Below are the code and all the weights of a small trained network. Each question names an input and a target symbol and asks about switching units off, where a switched-off unit gives its printed mean instead of its output.

import numpy as np


def w(rows, s, z=0):
    codes = np.array(rows[::2]) - 128.0
    scale = np.full(codes.shape[1], s)
    scale[-1] = z or s
    return codes * scale


def norm(h):
    return h / np.sqrt((h * h).mean(-1, keepdims=True) + 1e-5)


def f(y):
    return y / 2 * (1 + np.tanh(0.7978845608 * (y + 0.044715 * y**3)))


def softmax(a):
    e = np.exp(a - a.max(-1, keepdims=True))
    return e / e.sum(-1, keepdims=True)


def log_softmax(a):
    a = a - a.max(-1, keepdims=True)
    return a - np.log(np.exp(a).sum(-1, keepdims=True))


def net(x, mask):
    ids = ['ΓΔΞβψω'.index(c) for c in x.split()]
    T = len(ids)
    res = E[ids] + P[:T]
    r = norm(res)
    for j in range(2):
        rows = slice(4 * j, 4 * j + 4)
        q, k, v = (r @ M[0][rows].T for M in (Q, K, V))
        z = softmax(np.where(np.tri(T) > 0, q @ k.T / 4**0.5, -1e9)) @ v
        o = O[0][rows]
        res = res + np.where(mask[j], z, o[:, -1]) @ o[:, :-1]
    y = f(norm(res) @ A[0][:, :-1].T + A[0][:, -1])
    res = res + np.where(mask[2:6], y, B[0][:, -1]) @ B[0][:, :-1]
    return log_softmax(norm(res)[-1] @ U[:, :-1].T + U[:, -1])


Q, K, V, O, A, B = {}, {}, {}, {}, {}, {}
E = w([
[157,123,69,236,234,134,129,22,107],'Γ',
[139,209,176,234,81,121,68,63,61],'Δ',
[1,100,141,201,113,60,223,207,170],'Ξ',
[162,163,72,104,154,115,47,43,185],'β',
[193,76,192,157,139,111,122,18,130],'ψ',
[126,254,145,62,178,155,190,25,76],'ω',
],0.0069)
P = w([
[124,114,106,102,88,150,140,190,120],'0',
[93,136,124,130,107,68,152,2,134],'1',
[114,135,117,140,112,63,166,32,117],'2',
[104,123,123,143,125,92,156,64,104],'3',
[119,132,129,151,129,105,159,75,120],'4',
[127,144,136,157,139,125,148,92,134],'5',
[148,145,140,147,149,127,133,102,119],'6',
[142,163,146,152,163,140,116,123,119],'7',
[147,164,151,153,164,140,112,126,124],'8',
[151,171,171,153,178,144,93,127,125],'9',
[146,180,174,150,189,141,71,161,112],'10',
[137,191,174,159,192,147,59,160,114],'11',
],0.0092)
Q[0] = w([
[28,71,131,144,120,40,218,154,185],'head 0',
[165,129,119,81,85,166,113,107,159],'head 0',
[232,85,108,121,174,192,106,100,114],'head 0',
[73,100,133,146,116,88,188,153,167],'head 0',
[114,92,128,109,84,153,143,255,138],'head 1',
[139,81,98,96,93,163,125,132,118],'head 1',
[124,81,119,104,96,141,126,161,130],'head 1',
[143,69,90,82,82,163,149,156,112],'head 1',
],0.011)
K[0] = w([
[61,125,156,147,154,35,136,100,173],'head 0',
[189,114,84,138,185,174,112,94,126],'head 0',
[176,120,154,92,133,183,140,139,132],'head 0',
[80,126,148,141,152,63,133,117,141],'head 0',
[176,139,93,94,119,166,87,45,75],'head 1',
[136,142,165,146,169,109,111,55,102],'head 1',
[135,152,138,123,143,142,114,66,100],'head 1',
[163,150,165,137,192,108,104,6,111],'head 1',
],0.012)
V[0] = w([
[142,136,130,108,160,114,172,32,114],'head 0',
[131,132,120,170,150,88,84,115,157],'head 0',
[145,55,111,122,127,143,171,111,136],'head 0',
[149,136,102,77,118,108,103,116,168],'head 0',
[108,192,107,151,211,146,177,134,99],'head 1',
[106,213,136,59,94,133,144,123,90],'head 1',
[165,166,70,172,121,146,60,84,119],'head 1',
[99,110,1,78,114,134,119,154,188],'head 1',
],0.0081)
O[0] = w([
[109,119,121,71,157,196,86,254,129,254],'head 0',
[115,61,133,171,86,132,100,135,168,127],'head 0',
[113,150,92,163,179,103,123,173,130,159],'head 0',
[111,126,159,163,140,163,87,101,52,99],'head 0',
[177,177,76,67,94,207,151,154,180,177],'head 1',
[56,158,166,107,129,175,214,95,111,71],'head 1',
[36,114,109,125,89,77,130,46,120,121],'head 1',
[44,67,192,85,125,163,71,119,96,151],'head 1',
],0.0073,0.0057)
A[0] = w([
[194,196,91,175,92,143,136,191,138,37],'neuron 0',
[66,103,119,157,6,3,251,61,114,74],'neuron 1',
[120,144,37,38,83,119,29,142,193,17],'neuron 2',
[133,120,96,160,84,4,60,192,71,2],'neuron 3',
],0.0078,0.0038)
B[0] = w([
[107,132,125,144,88,149,82,60,77,192],'neuron 0',
[239,79,41,112,11,95,196,150,112,182],'neuron 1',
[102,154,98,135,97,176,53,130,247,253],'neuron 2',
[87,193,97,144,225,121,156,110,151,162],'neuron 3',
],0.011,0.0052)
U = w([
[96,147,69,127,83,154,52,124,245,54],'Γ',
[218,81,37,121,55,88,212,121,95,245],'Δ',
[205,64,241,136,144,133,133,200,154,3],'Ξ',
[53,82,178,176,51,136,69,87,2,173],'β',
[159,170,116,195,242,35,121,134,100,211],'ψ',
[99,207,154,72,146,220,242,117,117,100],'ω',
],0.0046,0.0013)

Each question gives the input, a string of symbols that net reads in full, and the target symbol t.
The units are the heads (4 rows each of Q, K, V and O) and the neurons (one row each of A and B). Each row of codes is followed by its name. A weight is (code - 128) times the scale printed after its matrix; where a second scale follows, it is the last column's (O, A, B and U).
mask holds one flag per unit, heads first, then neurons. A switched-off unit (its flag False) gives its mean, the last column of its rows in O or B, instead of its output. The means were averaged over made-up inputs and are rounded, as every weight is.
A unit's drop is (log p(t) with every unit on - log p(t) with that unit switched off) / (log p(t) with every unit on - log p(t) with every unit switched off).
The circuit of an input: a set's keep is (log p(t) with only the set's units on - log p(t) with every unit switched off) / (log p(t) with every unit on - log p(t) with every unit switched off). Starting from all 6 units, units are removed one at a time, each time the one whose removal leaves the highest keep (on an exact tie, the one counted first), for as long as the keep stays at least 0.8.
circuit, biggest first: the units of the circuit, biggest drop first
k most important neurons: the k neurons with the biggest drops, biggest first
which heads matter: for each layer, one digit per head in row order, 1 if its drop is at least 0.15 and else 0, layers parted by /
drop when u is switched off: that unit's drop, to one decimal
input Δ Δ ω Γ, target Δ: circuit, biggest first -> [head 1; neuron 1]
input Ξ Γ Γ ω β β, target Ξ: circuit, biggest first -> [head 1; head 0]
input ψ Δ Γ Ξ, target Δ: which heads matter -> 10
input Ξ ψ Γ Γ ψ ψ, target Ξ: circuit, biggest first -> [head 1]
input Δ ψ ψ Γ Γ Δ, target Δ: which heads matter -> 00
input Δ ω ω ψ Γ Γ Δ ψ β ψ ω ω, target Δ: which heads matter -> 11
input ψ β Γ Γ Ξ Γ ω ω ψ Ξ, target ψ: 2 most important neurons -> [neuron 2; neuron 1]
input Δ β Γ ψ Δ Γ, target Δ: which heads matter -> 00
input ψ ω ω, target ψ: which heads matter -> 11
input ψ ψ Γ Γ Γ Γ Γ Γ Ξ Δ Γ Ξ, target ψ: circuit, biggest first -> [head 1; neuron 2]
input ω ω Γ Γ Ξ Γ Γ Ξ, target ω: 2 most important neurons -> [neuron 2; neuron 1]
input Ξ ψ ψ Γ Ξ Γ Δ ω Γ ψ Δ, target Ξ: which heads matter -> 11
input β Γ Γ Γ Ξ Γ Δ ω ω Γ Γ Ξ, target β: which heads matter -> 01
input Δ ω ψ Γ Γ Δ, target Δ: most important neuron -> [neuron 1]
input β ω Ξ, target Δ: which heads matter -> 00
input Ξ Γ Γ Γ Δ ω Δ Γ Ξ, target Ξ: 3 most important neurons -> [neuron 2; neuron 3; neuron 1]
input Ξ β ω ψ ω ψ Γ Γ Γ ψ Δ Ξ, target Ξ: 3 most important neurons -> [neuron 2; neuron 3; neuron 0]
input ψ ψ Δ, target ψ: circuit, biggest first -> [head 1; neuron 3]
input Δ Γ β, target Δ: circuit, biggest first -> [head 1; neuron 1]
input Δ β ω ψ Γ Γ ω, target Δ: circuit, biggest first -> [neuron 1; head 1]
input ψ Γ Γ Γ ω ψ, target ψ: which heads matter -> 01
input β ψ ω ψ, target β: which heads matter -> 01
input ψ ψ ω β ψ ψ Γ β Δ ω, target ψ: which heads matter -> 01
input Δ Δ β Γ Γ ω β Γ ψ, target Δ: drop when head 1 is switched off -> 0.5
input Ξ Γ β ψ Δ Δ Γ Ξ Γ ω Γ, target Ξ: drop when head 0 is switched off -> 0.1
input ω Γ β Δ β, target ω: drop when head 1 is switched off -> 0.8
input β Γ ψ Γ Δ ψ Γ ψ, target β: drop when head 1 is switched off -> 0.2
